Below is a small trained network, with its code and all its weights. Each question gives an input and a class and asks what happens when units are switched off, that is, made to give their printed mean instead of their output.

import numpy as np


def w(rows, s, z=0):
    codes = np.array(rows[::2]) - 128.0
    scale = np.full(codes.shape[1], s)
    scale[-1] = z or s
    return codes * scale


def norm(h):
    return h / np.sqrt((h * h).mean(-1, keepdims=True) + 1e-5)


def f(y):
    return y / 2 * (1 + np.tanh(0.7978845608 * (y + 0.044715 * y**3)))


def log_softmax(a):
    a = a - a.max(-1, keepdims=True)
    return a - np.log(np.exp(a).sum(-1, keepdims=True))


def net(x, mask):
    res = np.array(x, float).reshape(1, 4) / 4 @ E
    u = 0
    for l in range(2):
        y = f(norm(res) @ A[l][:, :-1].T + A[l][:, -1])
        res = res + np.where(mask[u : u + 16], y, B[l][:, -1]) @ B[l][:, :-1]
        u += 16
    return log_softmax(norm(res)[-1] @ U[:, :-1].T + U[:, -1])


A, B = {}, {}
E = w([
[196,162,155,254,143,127,165,210],'x0',
[123,187,129,163,131,18,63,142],'x1',
[115,69,163,181,92,101,109,93],'x2',
[121,124,140,124,134,128,114,145],'x3',
],0.0099)
A[0] = w([
[105,111,111,170,100,198,152,167,87],'0.n1',
[109,85,132,99,129,166,111,144,140],'0.n2',
[114,185,94,138,70,203,98,164,115],'0.n3',
[137,227,99,85,167,190,155,179,147],'0.n4',
[147,157,114,121,151,165,135,120,122],'0.n5',
[96,149,108,76,120,52,87,93,48],'0.n6',
[123,66,131,164,121,128,126,123,157],'0.n7',
[147,101,135,153,174,170,146,125,95],'0.n8',
[119,84,122,114,123,119,108,98,100],'0.n9',
[124,77,135,108,154,128,157,98,67],'0.n10',
[125,249,84,61,144,156,135,166,219],'0.n11',
[105,138,125,114,161,72,121,98,81],'0.n12',
[119,97,118,75,120,170,124,86,200],'0.n13',
[124,135,116,159,120,105,91,111,109],'0.n14',
[139,131,159,136,100,159,145,137,74],'0.n15',
[135,174,123,158,132,76,110,134,3],'0.n16',
],0.014,0.0037)
B[0] = w([
[179,118,124,97,121,145,113,86,182],'0.n1',
[122,165,121,161,133,127,150,145,181],'0.n2',
[118,132,119,88,120,135,158,121,150],'0.n3',
[145,141,131,54,73,43,185,156,236],'0.n4',
[134,114,161,112,130,125,154,167,151],'0.n5',
[166,50,168,92,132,158,132,113,237],'0.n6',
[129,108,178,148,148,79,64,67,181],'0.n7',
[165,105,144,120,110,139,118,123,165],'0.n8',
[152,122,104,124,70,106,135,154,182],'0.n9',
[140,125,144,199,123,108,122,170,166],'0.n10',
[141,93,148,167,250,177,112,112,254],'0.n11',
[157,87,130,127,105,145,143,165,174],'0.n12',
[71,197,102,152,162,85,100,142,250],'0.n13',
[115,108,152,122,101,96,154,154,165],'0.n14',
[166,129,134,133,132,147,97,136,142],'0.n15',
[62,179,73,124,150,117,94,130,183],'0.n16',
],0.02,0.009)
A[1] = w([
[70,158,143,140,140,37,181,172,142],'1.n1',
[74,135,122,220,210,35,155,111,163],'1.n2',
[74,214,9,167,193,211,192,212,74],'1.n3',
[96,108,131,144,182,151,70,142,114],'1.n4',
[110,30,156,126,151,159,134,68,89],'1.n5',
[209,143,166,80,146,209,130,35,66],'1.n6',
[37,136,116,209,11,148,89,100,174],'1.n7',
[138,106,96,100,83,155,135,151,224],'1.n8',
[118,123,164,81,158,129,151,127,92],'1.n9',
[95,181,107,244,72,202,62,115,129],'1.n10',
[125,72,151,19,5,123,209,124,118],'1.n11',
[73,107,116,129,56,121,129,190,202],'1.n12',
[131,84,192,79,171,163,191,120,102],'1.n13',
[194,64,162,173,150,249,101,79,134],'1.n14',
[121,38,122,112,9,159,141,121,3],'1.n15',
[22,178,90,190,102,83,190,131,92],'1.n16',
],0.012,0.0018)
B[1] = w([
[89,153,139,144,187,168,123,81,215],'1.n1',
[103,219,89,101,117,139,161,132,252],'1.n2',
[129,149,242,76,165,120,149,51,198],'1.n3',
[178,133,148,144,84,94,167,146,164],'1.n4',
[135,74,140,111,164,182,140,114,184],'1.n5',
[206,72,148,169,143,103,123,170,178],'1.n6',
[158,95,32,157,90,164,117,235,181],'1.n7',
[99,141,131,131,122,59,113,164,134],'1.n8',
[128,136,130,194,70,173,107,91,158],'1.n9',
[69,53,70,117,89,156,122,144,174],'1.n10',
[124,197,166,85,42,136,143,184,186],'1.n11',
[103,102,107,148,90,145,109,79,150],'1.n12',
[122,115,91,200,32,104,44,115,194],'1.n13',
[102,83,80,166,253,113,140,87,190],'1.n14',
[25,164,148,62,180,186,158,54,165],'1.n15',
[220,47,132,161,109,91,105,156,201],'1.n16',
],0.02,0.013)
U = w([
[135,217,163,116,207,108,149,97,121],'0',
[167,7,152,143,207,145,98,95,149],'1',
[96,139,51,152,104,129,105,170,250],'2',
[76,72,181,46,66,171,110,123,30],'3',
[221,127,195,84,58,108,132,180,52],'4',
],0.017,0.0022)

Each question gives the input, the list of numbers given to net, and the class t.
The units are the neurons (one row each of A and B). Each row of codes is followed by its name. A weight is (code - 128) times the scale printed after its matrix; where a second scale follows, it is the last column's (A, B and U).
mask holds one flag per neuron, layer by layer. A switched-off neuron (its flag False) gives its mean, the last column of its row in B, instead of its output. The means were averaged over made-up inputs and are rounded, as every weight is.
A unit's drop is (log p(t) with every unit on - log p(t) with that unit switched off) / (log p(t) with every unit on - log p(t) with every unit switched off).
The circuit of an input: a set's keep is (log p(t) with only the set's units on - log p(t) with every unit switched off) / (log p(t) with every unit on - log p(t) with every unit switched off). Starting from the 12 units with the biggest drops (on a tie, the unit counted first), units are removed one at a time, each time the one whose removal leaves the highest keep (on an exact tie, the one counted first), for as long as the keep stays at least 0.8.
units of the circuit, in order: the units of the circuit, biggest drop first
k most important neurons: the k neurons with the biggest drops, biggest first
top k neurons in layer l: the k neurons of layer l with the biggest drops, biggest first
drop when u is switched off: that unit's drop, to one decimal
input [4,-5,-6,6], class 4: most important neuron -> (0.n4)
input [7,2,1,-5], class 2: units of the circuit, in order -> (0.n11; 0.n4)
input [7,-6,0,-6], class 4: 4 most important neurons -> (0.n11; 1.n11; 0.n4; 0.n6)
input [-3,0,-4,6], class 0: 2 most important neurons -> (0.n13; 0.n4)
input [0,3,1,5], class 3: 2 most important neurons -> (0.n11; 0.n13)
input [6,0,-8,-2], class 4: 2 most important neurons -> (0.n4; 0.n13)
input [0,0,7,8], class 2: top 3 neurons in layer 1 -> (1.n3; 1.n7; 1.n16)
input [3,1,-4,4], class 0: 3 most important neurons -> (0.n6; 0.n11; 0.n4)
input [-4,0,1,-5], class 2: 2 most important neurons -> (0.n13; 0.n11)
input [-8,4,-8,7], class 1: top 2 neurons in layer 0 -> (0.n11; 0.n6)
input [-3,3,1,6], class 3: 2 most important neurons -> (0.n11; 1.n11)
input [0,-8,-5,6], class 0: 3 most important neurons -> (0.n13; 0.n6; 0.n2)
input [-8,6,5,-5], class 3: 2 most important neurons -> (0.n11; 1.n15)
input [-6,-2,-3,3], class 0: units of the circuit, in order -> (0.n13)
input [-2,2,5,2], class 3: drop when 0.n11 is switched off -> 0.8
input [-7,4,8,1], class 3: top 2 neurons in layer 0 -> (0.n11; 0.n6)
input [-4,3,2,7], class 3: drop when 0.n11 is switched off -> 1.0
input [-7,5,4,-8], class 3: drop when 0.n11 is switched off -> 0.9
